Here is a tiny trained network, its code and every weight. The questions are about switching its units off for an input and a class, where a switched-off unit gives its printed mean instead of its output.

import numpy as np


def w(rows, s, z=0):
    codes = np.array(rows[::2]) - 128.0
    scale = np.full(codes.shape[1], s)
    scale[-1] = z or s
    return codes * scale


def f(y):
    return np.maximum(y, 0)


def log_softmax(a):
    a = a - a.max(-1, keepdims=True)
    return a - np.log(np.exp(a).sum(-1, keepdims=True))


def net(x, mask):
    res = np.array(x, float).reshape(1, 7) / 4 @ E
    y = f(res @ A[0][:, :-1].T + A[0][:, -1])
    res = res + np.where(mask, y, B[0][:, -1]) @ B[0][:, :-1]
    return log_softmax(res[-1] @ U[:, :-1].T + U[:, -1])


A, B = {}, {}
E = w([
[146,116,132],'x0',
[63,176,104],'x1',
[45,154,57],'x2',
[112,3,58],'x3',
[111,53,131],'x4',
[76,89,231],'x5',
[65,89,170],'x6',
],0.0059)
A[0] = w([
[90,77,152,162],'n0',
[252,103,133,46],'n1',
[132,132,131,77],'n2',
[123,188,168,114],'n3',
[139,117,192,113],'n4',
[128,106,212,42],'n5',
[60,109,50,254],'n6',
[190,136,109,122],'n7',
[84,86,157,128],'n8',
[161,108,117,104],'n9',
[138,119,156,116],'n10',
[115,248,167,131],'n11',
[160,160,107,211],'n12',
],0.015,0.0029)
B[0] = w([
[125,72,176,194],'n0',
[251,164,146,221],'n1',
[126,129,125,129],'n2',
[84,188,112,194],'n3',
[110,143,197,177],'n4',
[101,123,223,182],'n5',
[126,39,29,254],'n6',
[175,155,110,183],'n7',
[127,77,168,186],'n8',
[165,116,142,157],'n9',
[125,131,162,151],'n10',
[43,220,65,254],'n11',
[131,141,67,193],'n12',
],0.031,0.0076)
U = w([
[121,130,125,174],'0',
[137,97,132,46],'1',
[155,166,107,253],'2',
[255,183,144,148],'3',
[159,119,100,119],'4',
[129,136,204,132],'5',
[113,213,125,65],'6',
],0.0091,0.0045)

Each question gives the input, the list of numbers given to net, and the class t.
The units are the neurons (one row each of A and B). Each row of codes is followed by its name. A weight is (code - 128) times the scale printed after its matrix; where a second scale follows, it is the last column's (A, B and U).
mask holds one flag per neuron, in row order. A switched-off neuron (its flag False) gives its mean, the last column of its row in B, instead of its output. The means were averaged over made-up inputs and are rounded, as every weight is.
A unit's drop is (log p(t) with every unit on - log p(t) with that unit switched off) / (log p(t) with every unit on - log p(t) with every unit switched off).
The circuit of an input: a set's keep is (log p(t) with only the set's units on - log p(t) with every unit switched off) / (log p(t) with every unit on - log p(t) with every unit switched off). Starting from the 12 units with the biggest drops (on a tie, the unit counted first), units are removed one at a time, each time the one whose removal leaves the highest keep (on an exact tie, the one counted first), for as long as the keep stays at least 0.8.
units of the circuit, in order: the units of the circuit, biggest drop first
unit that matters most: the unit with the biggest drop
k most important neurons: the k neurons with the biggest drops, biggest first
drop when u is switched off: that unit's drop, to one decimal
input [7,7,-5,-7,3,8,6], class 5: units of the circuit, in order -> [n5]
input [4,7,-6,3,-3,3,0], class 5: units of the circuit, in order -> [n6; n11; n1]
input [6,5,0,2,-7,7,-6], class 6: units of the circuit, in order -> [n6; n11]
input [-3,-1,5,0,3,-8,8], class 1: units of the circuit, in order -> [n11; n1]
input [1,-7,6,2,5,-1,-8], class 3: units of the circuit, in order -> [n11; n1]
input [-1,-8,5,2,-8,2,-5], class 3: units of the circuit, in order -> [n11; n6]
input [4,-4,8,2,-3,-1,-2], class 4: units of the circuit, in order -> [n6; n11]
input [7,-6,8,2,-3,-4,-1], class 4: 2 most important neurons -> [n6; n11]
input [-4,4,-2,-1,-4,-3,-1], class 6: 2 most important neurons -> [n11; n6]
input [7,8,5,5,-5,-3,7], class 4: 2 most important neurons -> [n6; n5]
input [-3,-4,-3,-5,6,-2,-2], class 3: drop when n1 is switched off -> 0.1
input [1,6,-5,-1,1,8,-6], class 5: drop when n12 is switched off -> 0.1
input [4,2,5,5,8,8,-2], class 1: drop when n0 is switched off -> 0.1
input [-3,7,-6,-6,7,1,5], class 5: unit that matters most -> n5
